Below are the code and all the weights of a small trained network. Each question names an input and a target symbol and asks about switching units off, where a switched-off unit gives its printed mean instead of its output.

import numpy as np


def w(rows, s, z=0):
    codes = np.array(rows[::2]) - 128.0
    scale = np.full(codes.shape[1], s)
    scale[-1] = z or s
    return codes * scale


def norm(h):
    return h / np.sqrt((h * h).mean(-1, keepdims=True) + 1e-5)


def f(y):
    return y / 2 * (1 + np.tanh(0.7978845608 * (y + 0.044715 * y**3)))


def softmax(a):
    e = np.exp(a - a.max(-1, keepdims=True))
    return e / e.sum(-1, keepdims=True)


def log_softmax(a):
    a = a - a.max(-1, keepdims=True)
    return a - np.log(np.exp(a).sum(-1, keepdims=True))


def net(x, mask):
    ids = ['Δαβηθλμτω'.index(c) for c in x.split()]
    T = len(ids)
    res = E[ids] + P[:T]
    q, k, v = (norm(res) @ M[0].T for M in (Q, K, V))
    z = softmax(np.where(np.tri(T) > 0, q @ k.T / 3**0.5, -1e9)) @ v
    res = res + np.where(mask[0], z, O[0][:, -1]) @ O[0][:, :-1]
    y = f(norm(res) @ A[0][:, :-1].T + A[0][:, -1])
    res = res + np.where(mask[1:17], y, B[0][:, -1]) @ B[0][:, :-1]
    return log_softmax(norm(res)[-1] @ U[:, :-1].T + U[:, -1])


Q, K, V, O, A, B = {}, {}, {}, {}, {}, {}
E = w([
[99,116,141,158,165,151,185],'Δ',
[150,110,145,179,165,136,163],'α',
[101,187,129,182,144,9,166],'β',
[83,150,139,104,102,124,63],'η',
[111,205,125,158,151,254,128],'θ',
[174,116,164,191,164,118,145],'λ',
[196,171,214,99,49,126,143],'μ',
[109,135,126,193,200,135,169],'τ',
[224,181,106,193,150,76,61],'ω',
],0.0047)
P = w([
[130,102,68,4,71,122,89],'0',
[128,168,147,181,95,132,141],'1',
[130,148,159,181,121,121,141],'2',
[139,147,159,186,120,122,144],'3',
[138,151,155,190,115,131,141],'4',
[140,153,154,193,108,133,140],'5',
[137,161,156,193,107,138,136],'6',
[144,159,153,201,104,136,142],'7',
],0.0031)
Q[0] = w([
[150,255,131,164,89,148,129],'H0',
[144,196,128,165,99,153,131],'H0',
[148,224,184,195,139,152,150],'H0',
],0.0067)
K[0] = w([
[113,65,40,3,127,130,89],'H0',
[162,88,95,27,105,140,73],'H0',
[160,74,65,31,135,49,67],'H0',
],0.0053)
V[0] = w([
[241,159,222,168,121,101,113],'H0',
[146,67,105,90,209,45,187],'H0',
[60,213,80,253,213,112,161],'H0',
],0.0038)
O[0] = w([
[173,233,121,39,182,119,196,86],'H0',
[154,106,27,160,48,142,196,71],'H0',
[127,253,122,223,68,133,79,3],'H0',
],0.0041,0.0046)
A[0] = w([
[108,95,89,211,3,133,104,142],'N0',
[182,200,107,40,182,121,174,141],'N1',
[102,140,162,146,164,128,61,130],'N2',
[112,132,128,57,161,178,92,250],'N3',
[114,42,139,160,158,141,179,159],'N4',
[37,110,121,54,74,114,89,249],'N5',
[119,131,133,168,121,18,135,156],'N6',
[177,225,94,100,123,99,78,116],'N7',
[121,69,146,138,114,101,96,153],'N8',
[152,71,54,96,78,125,165,189],'N9',
[78,183,127,136,131,136,203,175],'N10',
[101,194,103,157,199,145,164,146],'N11',
[136,69,105,190,190,117,138,110],'N12',
[120,196,29,162,43,131,145,167],'N13',
[133,182,135,141,55,119,54,80],'N14',
[140,189,193,103,170,92,103,73],'N15',
],0.0056,0.0018)
B[0] = w([
[84,129,116,2,158,84,107,176],'N0',
[57,53,36,175,114,113,33,179],'N1',
[136,164,91,159,166,85,142,219],'N2',
[126,113,154,187,150,77,124,242],'N3',
[154,196,163,171,101,121,66,252],'N4',
[217,220,193,237,136,158,186,158],'N5',
[60,67,92,156,84,252,152,144],'N6',
[226,148,172,84,26,142,51,112],'N7',
[145,200,79,110,140,183,96,161],'N8',
[96,244,78,140,178,131,146,172],'N9',
[238,117,145,152,118,123,67,163],'N10',
[201,70,172,117,65,80,117,191],'N11',
[169,170,201,76,15,154,131,187],'N12',
[173,11,246,137,186,69,189,121],'N13',
[129,159,96,160,169,58,206,144],'N14',
[112,164,56,69,132,56,170,199],'N15',
],0.0036,0.0028)
U = w([
[146,64,188,205,180,243,93,252],'Δ',
[243,114,44,132,54,74,14,41],'α',
[13,125,88,64,48,190,54,93],'β',
[143,112,1,146,144,146,181,77],'η',
[85,253,161,174,170,54,89,171],'θ',
[73,51,121,31,216,94,96,83],'λ',
[37,64,100,206,69,48,204,50],'μ',
[186,131,223,11,78,74,206,170],'τ',
[125,193,67,110,88,226,235,56],'ω',
],0.0068,0.0021)

Each question gives the input, a string of symbols that net reads in full, and the target symbol t.
The units are the heads (3 rows each of Q, K, V and O) and the neurons (one row each of A and B). Each row of codes is followed by its name. A weight is (code - 128) times the scale printed after its matrix; where a second scale follows, it is the last column's (O, A, B and U).
mask holds one flag per unit, heads first, then neurons. A switched-off unit (its flag False) gives its mean, the last column of its rows in O or B, instead of its output. The means were averaged over made-up inputs and are rounded, as every weight is.
A unit's drop is (log p(t) with every unit on - log p(t) with that unit switched off) / (log p(t) with every unit on - log p(t) with every unit switched off).
The circuit of an input: a set's keep is (log p(t) with only the set's units on - log p(t) with every unit switched off) / (log p(t) with every unit on - log p(t) with every unit switched off). Starting from the 12 units with the biggest drops (on a tie, the unit counted first), units are removed one at a time, each time the one whose removal leaves the highest keep (on an exact tie, the one counted first), for as long as the keep stays at least 0.8.
units of the circuit, in order: the units of the circuit, biggest drop first
most important unit: the unit with the biggest drop
k most important neurons: the k neurons with the biggest drops, biggest first
drop when u is switched off: that unit's drop, to one decimal
input η θ ω, target Δ: units of the circuit, in order => H0; N6
input α μ α, target ω: units of the circuit, in order => H0; N9; N12; N3
input λ Δ θ μ ω α, target η: most important neuron => N1
input θ μ λ Δ, target τ: 4 most important neurons => N11; N15; N9; N12
input θ α α, target θ: 2 most important neurons => N2; N15
input μ η θ θ λ, target λ: units of the circuit, in order => H0; N1
input θ μ θ η α, target θ: 2 most important neurons => N15; N2
input β θ α Δ λ α η, target τ: 2 most important neurons => N13; N0
input τ τ μ Δ Δ η, target μ: units of the circuit, in order => H0; N13
input θ θ μ θ λ ω η Δ, target θ: 2 most important neurons => N15; N13
input Δ η α θ θ θ τ, target β: 2 most important neurons => N0; N12
input λ μ θ η θ θ μ Δ, target η: 4 most important neurons => N1; N9; N13; N5
input μ θ θ α Δ θ τ, target λ: drop when H0 is switched off => 2.0
input α θ θ μ μ θ Δ μ, target ω: drop when N3 is switched off => 0.1
input τ η β, target μ: most important unit => N6
input ω μ η θ μ μ θ, target α: drop when H0 is switched off => 0.8
